Below are the code and all the weights of a small trained network. Each question names an input and a target symbol and asks about switching units off, where a switched-off unit gives its printed mean instead of its output.

import numpy as np


def w(rows, s, z=0):
    codes = np.array(rows[::2]) - 128.0
    scale = np.full(codes.shape[1], s)
    scale[-1] = z or s
    return codes * scale


def norm(h):
    return h / np.sqrt((h * h).mean(-1, keepdims=True) + 1e-5)


def f(y):
    return y / 2 * (1 + np.tanh(0.7978845608 * (y + 0.044715 * y**3)))


def softmax(a):
    e = np.exp(a - a.max(-1, keepdims=True))
    return e / e.sum(-1, keepdims=True)


def log_softmax(a):
    a = a - a.max(-1, keepdims=True)
    return a - np.log(np.exp(a).sum(-1, keepdims=True))


def net(x, mask):
    ids = ['ΓΔΘΛαβεζημξπτφω'.index(c) for c in x.split()]
    T = len(ids)
    res = E[ids] + P[:T]
    r = norm(res)
    for j in range(3):
        rows = slice(3 * j, 3 * j + 3)
        q, k, v = (r @ M[0][rows].T for M in (Q, K, V))
        z = softmax(np.where(np.tri(T) > 0, q @ k.T / 3**0.5, -1e9)) @ v
        o = O[0][rows]
        res = res + np.where(mask[j], z, o[:, -1]) @ o[:, :-1]
    y = f(norm(res) @ A[0][:, :-1].T + A[0][:, -1])
    res = res + np.where(mask[3:11], y, B[0][:, -1]) @ B[0][:, :-1]
    return log_softmax(norm(res)[-1] @ U[:, :-1].T + U[:, -1])


Q, K, V, O, A, B = {}, {}, {}, {}, {}, {}
E = w([
[76,175,166],'Γ',
[163,101,2],'Δ',
[133,93,183],'Θ',
[106,140,140],'Λ',
[99,145,137],'α',
[77,162,65],'β',
[130,71,124],'ε',
[104,143,137],'ζ',
[106,142,129],'η',
[132,79,94],'μ',
[57,111,149],'ξ',
[109,138,103],'π',
[147,12,71],'τ',
[153,163,125],'φ',
[198,191,151],'ω',
],0.02)
P = w([
[141,138,185],'0',
[115,176,13],'1',
[156,104,174],'2',
[117,164,27],'3',
[179,74,178],'4',
[122,160,23],'5',
[222,3,222],'6',
[122,149,24],'7',
[209,11,209],'8',
[105,183,8],'9',
],0.0058)
Q[0] = w([
[100,99,20],'h1',
[160,77,95],'h1',
[122,194,209],'h1',
[87,14,254],'h2',
[45,96,104],'h2',
[20,172,214],'h2',
[173,217,106],'h3',
[132,69,176],'h3',
[245,141,213],'h3',
],0.0078)
K[0] = w([
[206,145,1],'h1',
[109,163,144],'h1',
[54,117,127],'h1',
[187,149,146],'h2',
[155,141,94],'h2',
[134,242,133],'h2',
[150,163,159],'h3',
[82,36,128],'h3',
[101,213,89],'h3',
],0.013)
V[0] = w([
[86,49,157],'h1',
[110,206,2],'h1',
[157,151,157],'h1',
[74,130,226],'h2',
[196,130,176],'h2',
[99,167,171],'h2',
[72,115,187],'h3',
[44,85,128],'h3',
[245,241,129],'h3',
],0.0095)
O[0] = w([
[134,3,110,130],'h1',
[76,188,193,249],'h1',
[204,181,192,85],'h1',
[66,58,99,105],'h2',
[216,165,137,29],'h2',
[213,71,52,127],'h2',
[32,207,253,156],'h3',
[17,80,242,202],'h3',
[186,167,83,5],'h3',
],0.0057,0.003)
A[0] = w([
[6,133,236,154],'n1',
[101,230,236,177],'n2',
[251,171,57,254],'n3',
[205,175,204,54],'n4',
[36,82,23,181],'n5',
[2,144,97,111],'n6',
[210,6,134,211],'n7',
[152,157,165,167],'n8',
],0.0058,0.0044)
B[0] = w([
[197,120,80,255],'n1',
[210,126,143,184],'n2',
[214,152,255,180],'n3',
[131,133,116,107],'n4',
[209,237,54,228],'n5',
[139,192,64,201],'n6',
[230,185,148,207],'n7',
[157,194,189,138],'n8',
],0.0061,0.005)
U = w([
[141,83,33,84],'Γ',
[140,88,87,30],'Δ',
[162,54,120,109],'Θ',
[248,152,100,157],'Λ',
[66,54,201,183],'α',
[208,189,177,164],'β',
[133,119,138,188],'ε',
[184,151,185,188],'ζ',
[107,152,175,124],'η',
[104,158,123,192],'μ',
[136,118,25,55],'ξ',
[123,89,151,255],'π',
[44,74,95,133],'τ',
[147,78,86,37],'φ',
[145,106,151,5],'ω',
],0.012,0.0039)

Each question gives the input, a string of symbols that net reads in full, and the target symbol t.
The units are the heads (3 rows each of Q, K, V and O) and the neurons (one row each of A and B). Each row of codes is followed by its name. A weight is (code - 128) times the scale printed after its matrix; where a second scale follows, it is the last column's (O, A, B and U).
mask holds one flag per unit, heads first, then neurons. A switched-off unit (its flag False) gives its mean, the last column of its rows in O or B, instead of its output. The means were averaged over made-up inputs and are rounded, as every weight is.
A unit's drop is (log p(t) with every unit on - log p(t) with that unit switched off) / (log p(t) with every unit on - log p(t) with every unit switched off).
The circuit of an input: a set's keep is (log p(t) with only the set's units on - log p(t) with every unit switched off) / (log p(t) with every unit on - log p(t) with every unit switched off). Starting from all 11 units, units are removed one at a time, each time the one whose removal leaves the highest keep (on an exact tie, the one counted first), for as long as the keep stays at least 0.8.
circuit, biggest first: the units of the circuit, biggest drop first
top k neurons: the k neurons with the biggest drops, biggest first
which heads matter: for each layer, one digit per head in row order, 1 if its drop is at least 0.15 and else 0, layers parted by /
drop when u is switched off: that unit's drop, to one decimal
input η ξ η, target α: circuit, biggest first -> h3
input ξ ζ μ, target α: which heads matter -> 011
input ω η Γ τ, target Λ: which heads matter -> 110
input Θ Δ Γ, target Λ: circuit, biggest first -> h1, h2
input ζ ξ Λ, target α: which heads matter -> 001
input α ξ ξ π π ξ Γ, target α: which heads matter -> 001
input Θ Δ π Λ π Δ Θ ξ π, target α: top 2 neurons -> n5, n7
input Γ η Δ μ α, target Λ: which heads matter -> 100
input μ π Δ Λ η, target Λ: which heads matter -> 000
input α α α, target τ: top 2 neurons -> n3, n1
input Θ Δ α, target Λ: drop when h1 is switched off -> 0.3
input Λ Λ β ξ η α π, target α: drop when n8 is switched off -> 0.0
input ξ ξ ζ, target α: drop when h3 is switched off -> 1.2
input α Λ α, target τ: top neuron -> n3
